Rows lie near named flat spaces through zero. A row that begins with a name and a colon came from that space; any other row is followed by the name of its block's space that it lies nearest.
br-lp: 73,173,26,66,18,157,-118,84,-2,169,-105,-94,-113,-354,-21,-48,-23,26,-119,-63,122,-22,114,40,14,-49,-8
gn-gf: -123,236,82,-178,-173,-232,-101,161,215,-92,-147,-333,76,36,108,-122,-144,132,232,-124,-277,-36,-183,10,195,-231,-67
br-lp: -55,-105,60,-4,-23,-124,75,4,70,-47,19,-35,79,177,42,47,25,-96,64,25,-82,61,-82,-27,-134,22,-14
br-lp: 2,-230,7,59,-39,116,81,25,-301,-90,116,282,5,-2,-60,49,-91,106,-54,42,125,145,-90,-27,-57,180,-108
gn-gf: -126,30,27,-89,-98,12,-27,-9,-153,-100,39,83,-24,55,15,51,-121,104,95,-21,-57,-12,33,21,198,0,-117
gn-gf: -156,59,99,-235,35,95,19,-4,-111,-176,224,37,-51,189,34,90,-41,146,162,-9,-74,-163,63,-107,260,-145,-221
rp-hb: 95,94,85,-17,188,56,-52,6,58,132,-84,0,-47,-208,-174,-92,345,-212,-105,-73,239,-37,-9,25,-169,19,161
gn-gf: 116,167,-27,53,6,60,-94,-49,114,154,-108,-113,-24,-226,-49,-187,47,-103,22,-84,57,-40,99,55,-16,30,174
gn-gf: -86,95,155,-121,-6,0,-18,97,-76,13,15,-78,75,-39,-10,-17,-138,36,66,-89,-218,-81,26,-53,83,-101,-101
jn-pg: -12,-26,5,-43,-23,-220,50,-48,105,-59,-10,-65,97,229,-8,-30,2,-89,144,15,-164,-3,-15,20,-26,32,77
rp-hb: -98,-169,-62,55,-54,-173,-16,162,-100,-143,-87,71,-122,76,15,252,28,161,-188,135,144,187,-125,106,-42,-54,-100
jn-pg: -83,10,18,-27,-60,27,-144,142,-214,71,-133,-49,158,-303,-64,-153,-223,112,-115,-141,-304,-8,-30,26,57,-164,178
jn-pg: 17,-26,-222,208,-94,-20,-107,-118,197,147,-217,-107,48,-171,128,-68,43,-123,-142,-2,-30,67,-8,108,-105,-40,321
gn-gf: 168,-61,47,-17,102,-17,177,-5,-93,-166,193,233,-3,96,-10,135,-17,200,191,56,126,-60,-146,-62,152,176,-347
br-lp: -105,20,-164,5,-38,127,-129,29,-70,60,-77,-53,65,-183,100,-24,-173,176,-235,-31,-239,-89,16,-20,164,-276,131
jn-pg: 50,112,105,-70,109,-33,-72,120,-42,9,-72,-19,-29,-215,-122,-30,127,36,5,-85,85,-54,-64,43,35,-62,-6
rp-hb: -139,-96,266,-203,144,-312,3,261,-118,-189,-61,26,66,54,-176,140,269,-7,25,-52,-4,47,-295,39,-113,-133,-62
br-lp: -23,386,203,-181,100,-72,-151,97,169,216,-206,-305,34,-208,-146,-197,133,-222,3,-194,-152,-173,117,23,2,-180,154
rp-hb: 74,-5,-162,70,-39,246,-31,-255,-106,76,157,58,54,-61,27,-186,-236,7,122,-27,-176,-140,328,-23,157,73,207
rp-hb: -59,61,63,-77,16,56,-61,-14,-116,105,-83,48,91,-109,-146,-159,45,-147,-89,-113,-79,-18,18,1,-41,15,180
rp-hb: 24,39,132,-66,99,-99,-4,-44,64,-45,75,-86,30,8,-31,-6,110,-103,284,-60,-63,-118,90,28,7,-18,40
jn-pg: 44,-27,-105,-30,36,-299,0,98,234,-174,-55,-164,-7,158,70,68,94,167,63,80,-34,-10,-202,43,50,-182,13
rp-hb: 194,33,186,-48,310,113,100,25,11,52,162,58,-32,-96,-144,15,259,-98,45,-24,203,-142,18,-102,-124,56,-106
rp-hb: 91,29,36,-33,70,141,94,-56,-48,35,147,73,53,31,-19,-55,-90,22,51,-13,-56,-106,52,-118,56,74,-105
gn-gf: 156,103,48,68,52,49,-32,92,149,173,-114,-155,23,-242,-55,-182,63,-89,-79,-77,73,26,-67,-25,-185,4,97
gn-gf: -28,32,-16,-34,-42,-336,-50,138,138,-86,-188,-151,28,59,-1,35,43,63,20,8,-87,59,-173,106,11,-113,43
br-lp: 23,-132,-198,64,-29,-167,64,-117,210,-168,59,-22,-47,301,148,121,82,60,97,155,55,26,-61,34,29,-14,22
jn-pg: 133,183,-61,24,85,14,-79,46,137,108,-135,-88,-96,-200,-51,-59,131,19,-125,-19,160,-54,-6,47,32,-58,52
br-lp: -61,94,-110,-42,-27,107,-41,-132,6,-25,44,46,-71,40,85,48,-18,66,15,17,6,-114,107,2,236,-58,-32
rp-hb: -61,-95,-114,-7,-66,-233,9,184,-23,-115,-164,44,-5,132,-10,119,-16,193,-259,102,10,158,-279,49,3,-78,-60
br-lp: 0,-202,-223,163,-85,-158,25,5,-67,-114,-55,136,-124,156,52,238,-56,158,-174,208,133,173,-1,133,8,70,-36
rp-hb: 100,175,0,76,34,-198,-36,37,423,62,-210,-222,-168,-30,61,78,338,-152,3,39,319,60,-104,111,-137,-8,-22
br-lp: -154,-312,127,-35,-92,-173,199,-104,-130,-178,114,254,161,422,-24,101,66,-211,170,46,-39,189,-185,-29,-206,278,-64
gn-gf: -20,-298,-223,123,75,203,23,-117,-167,-149,221,231,-118,36,120,234,37,199,-124,168,169,-12,70,-14,63,-69,-4
gn-gf: -29,-87,-39,-44,123,-31,55,-73,46,-89,150,-4,13,187,65,135,63,22,45,78,-98,-134,75,-51,50,-125,-4
jn-pg: -41,-9,15,-28,36,66,10,-22,-131,-14,91,76,-72,54,-27,100,-48,31,-29,46,6,-48,172,-3,72,2,-75
jn-pg: -68,-163,93,-65,32,-121,63,73,-223,-133,74,148,39,141,-108,105,-21,41,25,36,-51,56,-34,13,-30,52,-66
gn-gf: -50,274,256,-64,-58,-205,-160,228,-75,265,-360,-228,153,-345,-205,-190,-156,-180,-63,-225,-331,15,81,125,-76,-36,146
jn-pg: -19,-224,-155,138,-61,-150,78,-77,189,-136,23,4,-78,277,159,191,135,-23,2,180,168,156,-100,49,-146,42,1
br-lp: -11,-185,13,49,-41,41,132,-7,-162,-92,151,180,5,158,39,135,-140,87,15,91,18,83,-19,-56,-21,140,-202
br-lp: -20,42,17,-72,54,-84,-102,158,-68,86,-159,-110,150,-176,-135,-164,-51,24,-181,-100,-257,-38,-67,6,-37,-187,231
jn-pg: -30,199,112,-72,-25,20,-129,29,103,83,-92,-211,64,-238,14,-177,1,-68,162,-178,-134,-97,11,15,53,-128,109
jn-pg: -53,-49,-85,159,-116,-38,-104,-109,210,76,-162,-140,60,-157,158,-54,109,-186,52,-56,-8,85,-58,100,-149,-35,267
rp-hb: 115,-19,-136,85,-26,122,79,23,66,96,37,-50,87,16,96,-84,-254,140,-173,52,-158,-16,-40,-141,-5,-30,-47
br-lp: -110,27,77,-75,0,6,7,82,-35,-39,39,-23,-104,108,16,142,-1,36,-62,50,44,9,55,-25,22,-75,-170
rp-hb: -51,-66,-208,41,-157,42,-65,-70,-14,-33,-14,-40,100,7,108,-141,-232,138,-7,-8,-229,10,-11,-4,119,-91,186
gn-gf: 5,-112,-9,63,-38,-8,16,129,-51,-24,-62,57,-33,-43,-21,31,27,63,-164,40,156,173,-186,3,-143,36,-48
jn-pg: -61,-11,-42,-2,-52,-134,-50,-1,208,-99,-19,-197,9,61,156,31,37,36,160,3,-85,-17,-67,32,28,-168,56
-2,17,115,23,-5,219,79,-7,-133,136,107,65,14,-28,3,16,-183,-58,-67,-10,-53,-15,157,-113,-51,106,-172  rp-hb
187,19,-127,116,63,-70,69,46,231,32,-33,-92,-74,47,74,71,26,94,-117,122,117,10,-65,-18,-49,-10,-91  rp-hb
-13,83,11,-19,-15,85,-34,-80,1,94,-38,25,-70,4,-98,-103,108,-182,-55,-23,141,32,117,22,-71,104,111  gn-gf
-23,-226,-72,158,-100,-82,-31,283,-1,-34,-177,-54,5,-150,65,57,-28,173,-311,60,106,296,-366,21,-262,-107,6  gn-gf
51,-8,14,-4,8,-95,84,-19,198,-84,47,-44,-79,204,44,54,154,-48,113,71,184,51,-93,-17,-77,71,-108  jn-pg
0,-186,-40,2,1,-245,136,-74,192,-222,94,7,82,336,132,124,124,4,232,90,-24,30,-228,-16,-41,24,-58  jn-pg
29,67,166,-81,93,90,-31,213,-78,24,30,-73,-89,-148,-120,-39,34,65,-75,-42,122,9,-9,-58,-80,-82,-104  br-lp
-37,-94,-147,-7,-90,-239,38,161,27,-141,-119,7,34,189,51,99,-107,252,-185,111,-81,123,-287,13,60,-94,-94  rp-hb
53,91,-82,69,-71,103,-15,-153,60,133,13,-68,33,-23,57,-124,-174,-76,62,-21,-141,-70,227,-6,59,65,102  rp-hb
-85,-484,-55,32,-74,-509,279,291,101,-391,-67,183,-23,648,31,368,250,147,-269,316,321,487,-738,-20,-386,105,-305  gn-gf
-43,22,12,-72,47,118,-5,-55,-50,-28,111,38,-57,47,-8,16,39,3,23,5,40,-78,102,-43,72,-39,-24  gn-gf
7,5,28,48,35,90,-78,-84,-32,110,21,-71,23,-158,-34,-95,-2,-148,65,-64,-81,-62,237,37,-70,-14,219  rp-hb
-31,-138,-90,6,-60,-86,115,-36,71,-139,123,6,-15,352,108,108,-82,80,40,142,-40,52,-26,-56,0,14,-107  jn-pg
-277,-58,131,-76,-144,-6,-56,122,-320,27,-106,109,8,24,-109,64,-124,-71,-211,-29,-91,167,48,44,-70,18,-18  gn-gf
-166,131,-78,-47,-95,47,-209,-97,-76,48,-99,-69,-78,-111,-16,-61,-32,-53,-4,-62,-87,-64,281,135,173,-123,244  gn-gf
158,-132,-111,7,201,-117,192,-11,74,-220,172,210,-177,327,4,315,243,181,-49,243,353,-20,-138,-29,56,75,-296  jn-pg
-132,-229,37,-8,-26,-91,81,-68,-63,-197,163,89,29,246,102,197,15,0,187,72,-55,33,-16,-1,-16,11,-81  jn-pg
-9,63,-16,-34,-10,27,-34,20,26,5,4,-76,20,-41,40,-40,-78,74,19,-29,-102,-65,14,-25,90,-99,0  jn-pg
-113,-21,-164,16,-66,184,-108,-61,-109,-5,-22,81,-14,-138,90,5,-60,130,-152,-14,-23,-31,-2,7,164,-137,89  br-lp

Rows lie near named flat spaces through zero. A row that begins with a name and a colon came from that space; any other row is followed by the name of its block's space that it lies nearest.
bgcm: 34,18,128,21,116,12,17,69,8,-55,-59,43,-101,80,-32,2,-35,-20,81,55,-107,83,-97,69,15,-116,-140
dhjd: 155,9,139,-141,73,174,-208,156,75,24,11,39,-6,-7,-51,-29,47,175,94,-31,-216,12,74,146,43,18,207
dhjd: -51,-19,-77,204,-100,18,-20,-68,2,-48,60,-74,-4,-136,224,-113,-60,-188,-261,127,318,34,54,60,-95,-1,-6
prjh: 52,134,118,87,-36,-5,-142,59,-155,-116,34,77,-121,-43,-27,-18,45,-23,26,7,80,162,-44,100,-71,-93,-129
bgcm: 30,14,-63,24,-190,0,-89,-24,-56,-20,98,-72,85,-219,111,-50,27,41,-190,39,219,-32,238,85,-61,49,222
qpqj: -50,97,17,134,-40,13,-217,53,-79,8,95,-54,52,102,-56,-209,-62,-7,41,74,237,64,-104,111,-21,91,-112
prjh: 11,-13,73,178,-27,30,-94,-26,-94,29,84,43,36,32,54,-23,-117,-156,-56,54,112,93,17,-34,-34,62,-191
prjh: 47,417,225,-90,185,96,-97,262,273,-194,-307,-58,-327,-107,149,-476,169,207,-156,97,117,190,-3,322,0,-137,558
qpqj: -69,-175,-182,166,-127,43,172,-103,7,-27,106,15,258,12,293,349,-53,-95,-87,115,99,-106,-136,-135,-84,-131,-164
lmll: -67,69,-174,-17,13,-16,98,-71,55,67,-104,13,46,-9,90,62,140,-73,-125,-20,174,-170,157,-35,-21,7,200
qpqj: -17,72,99,66,125,195,-118,24,187,13,-36,-83,-152,-37,136,-266,-17,-111,-131,-34,59,130,-46,125,24,77,124
qpqj: -82,-17,-79,133,30,-191,256,-60,-89,-19,-86,28,-70,65,-50,-8,-72,-240,19,75,94,-43,-45,-90,-71,-133,-310
bgcm: 139,-8,-19,155,-15,54,-84,87,-100,67,22,135,26,-122,29,-155,-44,-163,22,-52,-17,-30,56,-75,-190,-11,-93
qpqj: 148,190,109,54,237,97,-189,177,31,123,-184,106,106,-31,61,-194,77,171,2,27,32,-64,163,152,-50,-20,268
bgcm: 12,245,135,-59,-6,38,-141,124,45,-70,-124,-130,-149,-40,35,-294,15,77,-111,65,208,68,170,310,84,-52,261
lmll: -77,-11,51,60,-117,43,22,-71,-48,-41,138,-26,15,101,28,157,-63,-124,16,-7,53,109,-79,-50,43,16,-199
prjh: 48,391,259,258,-12,63,-149,187,-80,-61,-46,-54,44,-60,201,-333,-46,-27,-170,222,474,160,275,358,-78,-111,163
dhjd: -41,83,105,106,-130,34,112,23,4,-36,91,-35,79,40,90,37,-85,-118,-33,84,137,92,80,-28,-28,-37,-30
prjh: -116,116,39,137,-115,71,43,-95,-36,-54,238,-79,54,-118,35,71,107,-43,28,-149,148,193,-110,-15,-99,37,-51
prjh: 88,-82,-108,-155,87,-184,86,113,18,-3,-360,51,-109,93,-70,-26,-75,16,-42,230,-37,-288,192,92,76,-246,43
lmll: 56,50,191,91,-73,79,-60,79,-104,14,58,-94,26,-24,-12,-74,-171,-74,71,-11,40,84,115,185,37,-121,-182
qpqj: -34,166,126,115,-91,72,-61,-27,-107,-59,99,33,3,53,125,67,5,-101,-51,-23,152,176,-8,9,7,31,-87
dhjd: 137,75,99,-238,-41,172,-304,183,123,84,-25,33,80,51,-102,-18,63,270,57,-20,-103,-67,212,62,96,112,433
lmll: -34,-61,92,-23,10,156,45,-12,195,37,133,40,67,173,76,68,-54,-62,-3,15,-155,109,-93,-217,48,230,86
bgcm: 97,-64,38,186,-48,92,-5,-24,-131,-41,103,114,-90,-155,108,97,-17,-300,-45,-54,-19,87,42,-4,-159,-122,-256
bgcm: -110,65,-51,156,209,-91,338,-35,56,-155,-97,72,-259,62,94,-99,87,-285,9,47,-19,102,-328,-37,-143,-152,-252
qpqj: -37,-334,-315,-232,29,-240,209,-117,115,-82,-183,11,-242,-110,-172,116,54,54,1,-29,-282,-191,-223,-223,-5,-119,-55
bgcm: 222,7,89,-115,298,47,-147,224,-9,57,-137,230,-129,97,-218,-154,85,82,263,-42,-395,-61,-54,67,-53,-21,-3
dhjd: 60,-57,-20,146,-128,127,-156,93,-14,62,74,-4,109,5,52,-61,-145,-160,-16,90,151,-63,81,38,-82,-54,-93
njmz: 119,131,-107,-41,-216,82,-194,102,-70,-13,25,74,75,-115,199,-159,71,22,-166,-2,151,-100,207,8,-83,114,345
njmz: 82,31,15,34,-183,-16,-157,47,-118,-85,99,7,35,-85,138,-102,-44,9,-195,175,192,26,203,113,-36,77,141
prjh: 33,-184,-176,-6,-84,-37,70,-130,-97,-32,71,113,66,-104,131,285,59,-19,-65,-56,-120,-80,-66,-179,-64,-4,-87
qpqj: -63,-92,-98,24,-137,122,-46,-4,94,42,154,-122,239,48,88,107,-44,48,-9,77,129,-96,-15,44,14,24,73
njmz: 163,-12,-18,-73,59,-5,-48,113,-53,-59,-146,166,-108,-50,56,-30,35,49,24,-10,-213,-58,-50,-14,-51,-116,15
prjh: -94,-141,19,-78,175,-78,109,-146,90,94,120,-23,-104,84,-267,-105,5,-47,115,-138,-257,103,-137,-198,54,342,-84
njmz: 65,140,107,294,-308,156,-100,22,-231,-106,373,48,145,-186,260,16,-4,-209,-102,6,263,218,109,51,-227,32,-84
prjh: -18,79,106,250,-84,38,-51,-39,-130,39,213,24,334,29,209,67,-82,31,-87,118,230,117,59,-42,-56,150,-38
dhjd: 17,-41,35,43,145,48,-69,58,80,-107,59,-46,-74,-20,72,-165,31,77,-28,145,-28,88,-175,224,-38,8,33
njmz: -7,-41,13,-13,106,139,194,-26,111,-63,76,-16,18,-113,137,151,127,79,121,-183,-286,72,-273,-4,-56,-111,-13
lmll: -171,-1,-97,68,-158,-56,206,-119,38,55,121,-177,296,-26,48,167,-15,63,-31,30,248,-75,81,-57,2,-3,65
lmll: 46,-118,-159,-29,218,13,264,72,218,-89,-173,79,-102,-55,185,-48,100,-22,-21,89,-237,-132,-220,-15,-130,-185,100
bgcm: 5,-153,-19,23,-18,-51,-169,-84,-112,139,101,-10,69,40,-192,-10,-118,-21,45,-39,-8,-25,57,-72,53,192,-180
qpqj: -57,-67,-44,-200,209,-246,-28,59,35,76,-275,-33,-222,246,-530,-153,-60,99,272,21,-141,-136,-127,10,149,-65,-200
njmz: -25,83,-31,-75,48,61,68,37,71,-62,-105,-45,0,-56,31,201,170,154,87,-72,-18,-63,-77,154,6,-285,86
bgcm: 7,38,-114,-39,-195,108,256,66,127,-262,49,-17,57,-245,315,337,230,120,-48,35,-2,-31,-110,72,-178,-401,243
njmz: -148,-9,0,68,-50,-43,226,-20,107,-136,50,-151,-84,4,-19,20,-27,-89,36,84,99,92,-184,55,-39,-182,-141
njmz: 53,-37,-56,-91,97,-96,22,13,-24,6,-173,-8,-141,-51,-48,-126,-4,2,-36,6,-67,-111,91,103,43,-66,21
prjh: -224,-26,-76,15,-155,-134,272,-120,83,-39,66,-120,59,139,-42,85,-91,-67,11,47,118,38,-161,-245,43,49,-110
njmz: 84,20,224,139,-130,194,-271,70,-187,-78,416,73,121,49,-4,76,-37,30,190,-48,-100,294,-208,45,-74,139,-249
qpqj: 88,-42,-171,180,99,100,-164,-9,-103,199,9,182,185,-37,44,64,95,-139,16,-76,85,-197,92,-52,-174,31,-65
dhjd: 162,316,287,-108,-182,265,-202,276,56,-65,-40,74,95,7,151,84,39,217,39,-27,-13,111,179,75,39,-142,376
prjh: 52,37,-37,-74,113,83,103,185,212,5,-209,-75,-96,7,27,-175,21,-83,-12,139,29,-197,180,268,-19,-247,221
njmz: 149,186,196,109,-65,50,-202,97,-157,29,-15,208,109,26,153,-36,-69,22,-93,41,68,121,167,-126,-31,111,74
qpqj: -83,58,-161,187,-127,-1,-46,-76,-98,-73,88,-1,19,-43,201,-41,41,-165,-157,45,313,12,-100,10,-115,17,-87
njmz: -96,-159,-149,-149,117,-172,122,-85,158,92,-233,-15,-98,158,-186,32,-53,-24,-34,78,-45,-182,17,-172,128,34,14
dhjd: -82,155,173,163,-36,67,-207,-89,-135,86,267,-123,60,-75,-168,-92,35,-30,54,-158,245,228,102,140,-12,197,-87
bgcm: -133,124,-37,-28,102,-79,107,-10,99,-78,-151,-121,-180,37,-30,-165,65,5,-15,11,117,22,-140,123,46,-92,26
qpqj: 23,-70,45,7,74,113,-57,17,56,49,-20,24,140,110,92,187,-51,96,43,35,-93,-31,-83,7,76,-51,-45
prjh: 32,31,187,77,11,218,-355,77,31,10,27,26,-185,81,-102,-84,-105,-113,99,-121,-41,220,-218,8,39,-1,-235
bgcm: -37,190,191,-55,-55,83,-167,112,80,-94,0,-156,-216,11,-138,-191,7,3,12,26,167,170,67,277,75,-69,105
lmll: -53,-52,102,-44,17,4,89,-30,100,-125,42,-122,-174,-43,-6,-45,-45,9,-12,7,-104,169,-147,72,61,-35,-51
dhjd: 10,23,0,-121,55,-66,24,113,89,-119,-136,2,-120,92,-19,-107,1,137,32,129,-90,-9,-156,54,44,-84,79
lmll: 8,104,80,152,10,32,-71,-11,-122,-138,28,-32,-177,-119,177,-199,-22,-106,-94,-36,86,197,-158,169,-43,-55,-175
njmz: 1,-243,-96,-39,127,-11,202,-70,114,-48,32,112,0,-24,-25,334,107,43,108,-14,-320,-29,-253,-184,-87,-104,-109
njmz: -23,46,-112,8,30,-64,188,-12,77,25,-249,-35,-98,-82,136,-160,-34,-144,-156,-7,91,-134,107,-36,-10,-118,93
lmll: -68,-119,-169,65,228,-227,208,-101,57,34,-229,101,35,47,26,73,15,54,-68,134,-12,-133,-151,-204,-42,-50,-73
prjh: 61,-65,113,-64,-74,48,-182,54,-26,-3,132,85,-20,147,-118,-15,-104,21,92,8,-172,120,-93,-144,53,200,-77
njmz: 95,47,-40,-15,1,17,-136,80,-49,25,-84,99,75,-35,33,44,67,110,-12,28,36,-103,90,31,-43,-66,122
dhjd: 1,53,-87,42,18,-5,99,105,92,36,-193,38,-54,43,-4,-116,-31,-164,17,42,77,-138,22,-58,-83,-174,0
lmll: -34,42,-100,-139,223,-140,204,13,145,-61,-247,22,-208,-9,-68,-74,184,51,-25,54,-69,-104,-12,60,-11,-109,194
prjh: 7,-78,-140,13,-110,-67,109,-110,-120,-44,60,18,-99,-143,78,-12,20,-200,-105,-84,-6,-35,53,-62,-68,32,-89
qpqj: -54,35,-63,18,-66,-93,18,-18,-52,-76,-42,-9,-132,10,-42,-65,-6,-90,-19,12,100,20,-87,-21,-21,-53,-114
lmll: 63,226,214,20,121,155,-121,51,67,-44,-97,53,-218,-23,234,-297,12,-80,-184,-73,-23,226,17,55,55,149,193
dhjd: 69,5,-120,167,-37,59,-87,-38,-118,-114,-20,149,36,-106,474,-9,8,-30,-234,24,50,31,-229,-75,-100,1,-49
dhjd: 182,-163,-60,-228,117,168,-80,203,211,2,-114,68,-108,-18,-61,-20,66,90,131,-5,-377,-180,-38,97,-20,-141,197
prjh: -66,-263,-53,-70,36,-131,184,-154,-67,80,308,50,64,161,-333,145,-8,-82,248,-75,-320,21,-116,-259,-6,320,-272
bgcm: 13,-19,87,61,211,-53,115,45,61,-50,-76,91,-144,47,-83,-52,6,-50,98,51,-162,100,-188,-47,-72,-83,-157
bgcm: 39,26,-22,-32,-25,84,-36,50,58,-47,49,13,-7,-71,93,-72,71,55,-18,-36,-59,23,-66,9,-54,41,155
lmll: -147,-87,-212,89,56,-199,324,-113,43,-165,-68,-25,-28,-30,171,34,34,24,-66,110,24,-15,-395,-118,-90,-129,-150
dhjd: 63,161,106,-47,113,13,-138,48,5,26,-184,-4,-125,-122,-31,-124,81,103,-67,-72,55,29,171,154,42,-60,190
lmll: -10,5,-72,89,44,73,102,-2,63,-78,-11,-6,-78,-67,242,-122,24,-139,-100,4,4,18,-148,43,-83,-49,-7
qpqj: 21,191,109,143,-61,154,14,38,58,-13,89,32,197,-116,291,53,88,37,-151,39,189,101,151,4,-109,16,292
njmz: 13,58,75,168,-225,139,20,-19,-102,-110,412,71,127,-126,131,136,95,-107,27,-71,31,232,-66,-101,-215,107,-39
qpqj: 28,-23,101,55,134,10,-81,16,-20,61,1,68,11,85,-102,-7,-47,22,105,-12,-102,70,-91,-45,10,51,-146
bgcm: -91,65,138,-110,153,45,103,20,212,64,-134,10,-98,211,-212,99,11,21,195,-118,-187,79,-149,-172,116,-28,-24
lmll: 138,-165,-135,-99,-239,15,-251,-10,-189,32,-37,81,46,-122,-36,291,-43,59,2,-105,-50,-177,112,-57,29,-156,-109
bgcm: 158,71,82,138,90,34,2,81,-111,-94,-10,156,-124,-113,224,-168,28,-181,-138,98,-17,79,102,126,-147,-36,-5
dhjd: -132,163,-85,17,-58,-29,137,-42,80,-99,-8,-11,99,15,176,115,161,124,-85,43,187,22,-124,-77,-41,-19,207
dhjd: -107,-45,-65,67,-59,99,251,-125,100,-157,254,-57,55,-129,240,234,176,-35,-58,-30,-21,122,-198,-9,-119,-20,52
lmll: 82,-35,-173,-54,-100,30,-47,24,-94,-76,-32,126,14,-95,87,265,158,40,17,-50,-40,-146,-35,7,-93,-210,6
30,-75,168,194,-150,274,-61,-54,45,-152,228,40,-2,-104,410,179,-117,-133,-153,-38,-85,328,-278,-133,-50,-2,-162  qpqj
24,282,308,91,-57,61,-128,150,-3,-33,-6,-50,28,62,51,-196,-103,38,-74,154,249,197,212,160,46,10,154  dhjd
-48,22,169,-53,-111,33,-303,-70,-70,-41,336,-142,-84,-80,-275,-92,50,132,53,-104,55,285,5,135,59,296,30  lmll
-147,-123,-222,27,-92,-194,276,-233,-36,47,-7,-48,204,-39,86,301,14,6,-140,40,159,-163,90,-197,15,-1,-13  bgcm
-8,37,63,58,145,-133,-122,-73,-140,32,132,45,-112,-28,-225,-276,60,4,43,-69,-19,170,-45,-11,-51,326,-81  qpqj
19,-92,61,-95,159,-20,45,18,30,16,-40,83,9,190,-117,165,-9,105,173,20,-272,-7,-151,-60,86,-9,-124  bgcm
-28,-46,-106,-45,137,-110,304,-43,128,-94,-198,28,-174,-50,148,-37,56,-83,-137,75,-92,-62,-61,-53,-28,-109,78  dhjd
87,-75,-29,-147,31,5,-84,28,-4,71,89,114,86,60,-129,61,91,121,80,-10,-190,-80,100,-79,1,207,172  bgcm
-1,260,170,166,-119,88,-117,46,-117,-20,150,7,175,12,224,-188,-62,66,-49,-37,163,218,-57,-40,-24,194,56  lmll
-194,1,-52,149,201,-135,127,-239,70,151,-88,-147,6,-50,-49,-32,31,-124,-207,43,342,-30,218,61,44,89,21  lmll
90,62,23,-201,63,-32,-84,179,81,72,-281,-80,-105,20,-196,-182,-30,96,40,71,16,-210,311,249,112,-175,225  prjh
141,89,-2,-42,12,60,-119,104,-48,22,-119,144,43,-58,95,24,78,99,-14,-42,-55,-83,97,-4,-41,-65,164  lmll
52,-77,69,-115,-110,73,-37,102,31,36,108,-61,30,71,-182,1,-97,-1,170,-10,-141,-32,83,42,48,-1,-19  lmll
-9,60,-48,-3,25,-73,9,16,-59,91,-100,4,2,76,-107,-80,-14,-91,22,13,111,-127,171,35,19,-8,-19  lmll
-110,131,91,251,-38,-53,72,-59,-74,78,53,-125,61,-26,-21,-170,-124,-216,-64,32,353,90,168,53,-44,13,-152  njmz
56,-284,-83,-117,113,-72,37,-21,-16,75,167,190,203,218,-194,248,19,173,246,49,-415,-95,-202,-269,-9,228,-114  bgcm
129,129,137,-60,254,-44,-84,133,-9,29,-212,104,-193,16,-126,-244,59,20,18,44,-84,-2,179,167,9,-16,122  bgcm
-76,-135,-159,-88,26,-141,125,-90,87,152,-182,-60,8,80,-133,10,-94,-84,-61,38,53,-232,176,-131,101,26,19  lmll
14,-35,8,-19,-119,-13,-32,51,18,-45,-16,59,103,110,58,154,-82,84,-23,151,22,-17,-34,-119,28,-44,13  prjh
52,138,236,-84,-265,154,-177,100,-43,-72,224,-53,143,11,22,115,-30,204,61,-28,2,185,92,54,79,66,166  qpqj
-153,33,35,-96,150,-209,204,-19,212,-90,-84,-188,-60,35,-88,-230,10,258,-58,196,49,73,-102,66,85,86,239  qpqj
32,-143,-5,28,56,31,64,-93,-11,24,138,87,76,-61,33,196,55,-2,15,-57,-181,37,-40,-124,-58,90,-49  njmz
3,-198,-119,-191,-167,64,-40,-5,68,-4,52,38,85,95,-86,356,-7,131,153,-83,-238,-105,-189,-218,69,-51,-47  prjh
-51,144,40,63,-112,41,-91,49,33,7,-74,-166,77,-25,169,-252,-150,78,-118,23,238,29,-4,79,78,0,104  bgcm
-50,52,172,51,-81,-17,-33,39,-24,29,-25,-91,122,185,-24,37,-230,43,30,131,131,61,46,21,149,-49,-137  bgcm
164,-152,-17,-198,21,129,-280,46,-34,148,104,120,59,1,-231,121,79,139,190,-192,-331,-104,78,-53,31,170,80  bgcm
-60,103,-39,43,-228,135,-37,25,26,-105,162,-183,73,-106,220,-79,22,-3,-112,23,251,36,15,207,-26,-34,158  njmz
66,-157,-275,-136,162,-90,211,24,142,73,-331,82,24,-103,-2,216,149,67,-24,58,-106,-405,158,-8,-66,-317,195  lmll
